Here is a tiny trained network, its code and every weight. The questions are about switching its units off for an input and a target symbol, where a switched-off unit gives its printed mean instead of its output.

import numpy as np


def w(rows, s, z=0):
    codes = np.array(rows[::2]) - 128.0
    scale = np.full(codes.shape[1], s)
    scale[-1] = z or s
    return codes * scale


def norm(h):
    return h / np.sqrt((h * h).mean(-1, keepdims=True) + 1e-5)


def softmax(a):
    e = np.exp(a - a.max(-1, keepdims=True))
    return e / e.sum(-1, keepdims=True)


def log_softmax(a):
    a = a - a.max(-1, keepdims=True)
    return a - np.log(np.exp(a).sum(-1, keepdims=True))


def net(x, mask):
    ids = ['Ξαβεζημπτφψ'.index(c) for c in x.split()]
    T = len(ids)
    res = E[ids] + P[:T]
    u = 0
    for l in range(3):
        r = norm(res)
        for j in range(2):
            rows = slice(3 * j, 3 * j + 3)
            q, k, v = (r @ M[l][rows].T for M in (Q, K, V))
            z = softmax(np.where(np.tri(T) > 0, q @ k.T / 3**0.5, -1e9)) @ v
            o = O[l][rows]
            res = res + np.where(mask[u + j], z, o[:, -1]) @ o[:, :-1]
        u += 2
    return log_softmax(norm(res)[-1] @ U[:, :-1].T + U[:, -1])


Q, K, V, O = {}, {}, {}, {}
E = w([
[148,119,171,184,176,104,139],'Ξ',
[65,210,70,47,223,46,210],'α',
[114,88,195,130,199,163,158],'β',
[172,82,148,130,120,138,252],'ε',
[171,115,118,154,107,102,196],'ζ',
[135,126,157,122,103,159,224],'η',
[156,100,170,146,185,105,171],'μ',
[74,138,124,169,142,200,90],'π',
[172,145,92,187,175,140,72],'τ',
[148,138,145,204,131,55,144],'φ',
[167,52,88,114,154,102,87],'ψ',
],0.013)
P = w([
[111,209,210,83,108,122,91],'0',
[184,108,182,253,174,71,79],'1',
[185,128,159,223,118,100,116],'2',
[168,141,133,225,76,98,118],'3',
[137,141,146,195,185,108,184],'4',
[154,140,135,209,160,119,159],'5',
[146,138,119,216,148,113,133],'6',
[131,128,113,194,169,125,140],'7',
[135,133,99,189,158,127,129],'8',
[127,122,85,180,158,133,114],'9',
[124,127,73,175,160,136,108],'10',
[121,128,63,164,141,145,109],'11',
[123,139,43,159,127,145,99],'12',
[134,136,28,142,126,168,109],'13',
],0.0057)
Q[0] = w([
[124,137,12,188,207,152,167],'0.h1',
[50,131,159,117,181,19,98],'0.h1',
[28,136,131,65,143,98,96],'0.h1',
[170,161,190,62,134,68,97],'0.h2',
[167,149,90,176,254,200,153],'0.h2',
[133,216,48,55,181,65,161],'0.h2',
],0.0076)
K[0] = w([
[66,61,8,131,180,218,118],'0.h1',
[101,192,54,173,179,106,43],'0.h1',
[122,140,37,94,158,133,63],'0.h1',
[108,37,241,171,84,253,26],'0.h2',
[36,86,76,137,172,149,156],'0.h2',
[165,92,27,124,91,218,99],'0.h2',
],0.0058)
V[0] = w([
[190,44,241,146,86,193,75],'0.h1',
[94,112,136,131,46,184,218],'0.h1',
[95,140,175,80,115,85,141],'0.h1',
[114,121,42,164,165,91,206],'0.h2',
[139,80,140,119,38,149,170],'0.h2',
[253,119,176,165,66,156,92],'0.h2',
],0.0062)
O[0] = w([
[85,1,94,165,71,114,121,188],'0.h1',
[109,126,141,159,172,98,53,154],'0.h1',
[99,167,204,152,119,141,117,77],'0.h1',
[121,150,179,112,239,74,125,253],'0.h2',
[82,83,134,108,140,122,74,68],'0.h2',
[184,123,216,155,167,199,107,145],'0.h2',
],0.0095,0.0039)
Q[1] = w([
[91,164,89,164,138,133,173],'1.h1',
[142,134,141,145,67,154,121],'1.h1',
[163,106,201,158,36,180,68],'1.h1',
[137,92,215,83,70,123,67],'1.h2',
[185,95,192,117,79,255,118],'1.h2',
[165,110,160,86,7,156,81],'1.h2',
],0.01)
K[1] = w([
[218,151,108,121,175,90,175],'1.h1',
[123,171,202,93,73,63,100],'1.h1',
[85,137,223,97,45,138,157],'1.h1',
[131,146,231,170,113,158,120],'1.h2',
[146,167,255,163,116,90,164],'1.h2',
[103,110,253,139,70,144,169],'1.h2',
],0.0098)
V[1] = w([
[73,165,52,117,38,252,28],'1.h1',
[86,158,58,239,116,91,153],'1.h1',
[76,182,94,225,169,206,63],'1.h1',
[245,72,108,119,135,203,3],'1.h2',
[74,176,170,89,139,116,134],'1.h2',
[73,127,34,107,186,141,112],'1.h2',
],0.0075)
O[1] = w([
[165,176,249,210,143,117,149,9],'1.h1',
[114,150,88,144,255,134,50,161],'1.h1',
[146,162,71,254,232,109,198,138],'1.h1',
[130,87,196,49,203,230,133,123],'1.h2',
[129,217,169,131,91,87,102,104],'1.h2',
[35,89,153,111,103,149,186,133],'1.h2',
],0.0079,0.013)
Q[2] = w([
[120,143,179,51,121,208,184],'2.h1',
[114,53,71,152,219,123,111],'2.h1',
[202,116,170,161,56,166,25],'2.h1',
[130,73,53,41,246,149,109],'2.h2',
[131,145,57,144,138,100,147],'2.h2',
[172,97,124,108,145,170,46],'2.h2',
],0.011)
K[2] = w([
[155,37,102,119,96,85,93],'2.h1',
[42,140,115,74,159,168,174],'2.h1',
[220,134,255,49,40,76,148],'2.h1',
[84,181,36,41,188,99,220],'2.h2',
[93,136,111,124,102,115,188],'2.h2',
[96,223,207,33,96,172,131],'2.h2',
],0.0099)
V[2] = w([
[82,92,197,129,101,199,187],'2.h1',
[175,210,205,43,145,97,91],'2.h1',
[214,91,154,139,52,188,205],'2.h1',
[62,146,143,126,6,86,211],'2.h2',
[103,141,67,182,113,166,242],'2.h2',
[129,254,115,61,142,145,179],'2.h2',
],0.0093)
O[2] = w([
[95,62,163,157,96,112,135,53],'2.h1',
[216,88,220,77,107,120,105,3],'2.h1',
[102,142,110,149,88,190,168,52],'2.h1',
[146,80,111,194,66,103,117,5],'2.h2',
[176,102,78,201,107,207,76,171],'2.h2',
[202,58,145,150,165,142,255,110],'2.h2',
],0.01,0.0065)
U = w([
[55,102,159,69,131,53,73,114],'Ξ',
[148,102,101,71,68,135,93,128],'α',
[179,50,128,146,139,204,219,111],'β',
[142,138,121,139,110,78,183,86],'ε',
[113,204,197,50,148,79,196,173],'ζ',
[114,60,166,108,85,165,141,245],'η',
[152,150,130,254,197,144,182,107],'μ',
[117,132,208,155,168,75,83,253],'π',
[221,156,127,84,162,119,79,36],'τ',
[163,181,84,96,113,192,97,151],'φ',
[19,147,75,217,71,87,153,96],'ψ',
],0.013,0.0048)

Each question gives the input, a string of symbols that net reads in full, and the target symbol t.
The units are the heads (3 rows each of Q, K, V and O). Each row of codes is followed by its name. A weight is (code - 128) times the scale printed after its matrix; where a second scale follows, it is the last column's (O and U).
mask holds one flag per head, layer by layer. A switched-off head (its flag False) gives its mean, the last column of its rows in O, instead of its output. The means were averaged over made-up inputs and are rounded, as every weight is.
A unit's drop is (log p(t) with every unit on - log p(t) with that unit switched off) / (log p(t) with every unit on - log p(t) with every unit switched off).
The circuit of an input: a set's keep is (log p(t) with only the set's units on - log p(t) with every unit switched off) / (log p(t) with every unit on - log p(t) with every unit switched off). Starting from all 6 units, units are removed one at a time, each time the one whose removal leaves the highest keep (on an exact tie, the one counted first), for as long as the keep stays at least 0.8.
units of the circuit, in order: the units of the circuit, biggest drop first
most important unit: the unit with the biggest drop
which heads matter: for each layer, one digit per head in row order, 1 if its drop is at least 0.15 and else 0, layers parted by /
drop when u is switched off: that unit's drop, to one decimal
input τ Ξ ψ Ξ π α Ξ φ ε η π ζ, target ψ: units of the circuit, in order : 0.h2, 1.h2
input φ ψ ψ η, target τ: units of the circuit, in order : 1.h2, 0.h2, 0.h1, 2.h1
input Ξ τ μ ζ ε τ φ α ψ Ξ φ ε, target β: units of the circuit, in order : 2.h2
input ε ψ ε α ε Ξ φ, target β: which heads matter : 10 / 00 / 01
input π τ η ε, target μ: units of the circuit, in order : 1.h1, 0.h2
input ε Ξ π, target Ξ: which heads matter : 11 / 11 / 01
input π ε Ξ ε η ζ α ε α ε τ φ ψ ψ, target β: which heads matter : 10 / 01 / 01
input π Ξ φ α μ, target ψ: which heads matter : 00 / 01 / 00
input π α Ξ π φ Ξ Ξ Ξ φ β Ξ τ τ φ, target μ: which heads matter : 10 / 10 / 01
input ε Ξ ε, target Ξ: which heads matter : 11 / 11 / 01
input Ξ ε η φ, target φ: which heads matter : 01 / 01 / 11
input ζ ε φ Ξ, target ζ: which heads matter : 11 / 01 / 01
input ψ ε ε Ξ τ α φ ψ ε Ξ, target β: units of the circuit, in order : 2.h2, 1.h2
input π Ξ Ξ ψ φ β, target φ: units of the circuit, in order : 2.h2, 0.h2
input α Ξ π η η, target ψ: units of the circuit, in order : 1.h2
input ε ζ ζ, target Ξ: units of the circuit, in order : 2.h2, 0.h1, 0.h2
input α π Ξ π ζ η μ Ξ ε φ Ξ, target ψ: which heads matter : 01 / 01 / 01
input ε ζ ψ α, target β: which heads matter : 11 / 10 / 01
input ε η π, target Ξ: units of the circuit, in order : 2.h2, 0.h1, 0.h2
input ε ε ζ Ξ Ξ ζ ζ ε α, target ζ: units of the circuit, in order : 0.h1
input μ β π Ξ, target α: which heads matter : 11 / 11 / 11
input τ ψ ψ ε φ ε η ζ ε β ε ε, target Ξ: which heads matter : 11 / 10 / 01
input μ Ξ ε π, target α: which heads matter : 01 / 11 / 11
input η μ ψ ε η α μ ε η ε β ζ, target β: which heads matter : 10 / 10 / 01
input ε ε Ξ ψ π μ φ ψ α Ξ, target β: units of the circuit, in order : 2.h2, 0.h1
input ε π Ξ π β ψ ε β φ τ μ τ α, target μ: which heads matter : 00 / 10 / 00
input Ξ φ η, target φ: most important unit : 1.h2
input τ τ ψ η Ξ τ τ α φ ε φ ζ ε μ, target μ: units of the circuit, in order : 2.h2, 1.h1
input ε Ξ Ξ, target Ξ: drop when 2.h2 is switched off : 2.1
input Ξ π α Ξ η β, target ψ: drop when 2.h2 is switched off : 0.2
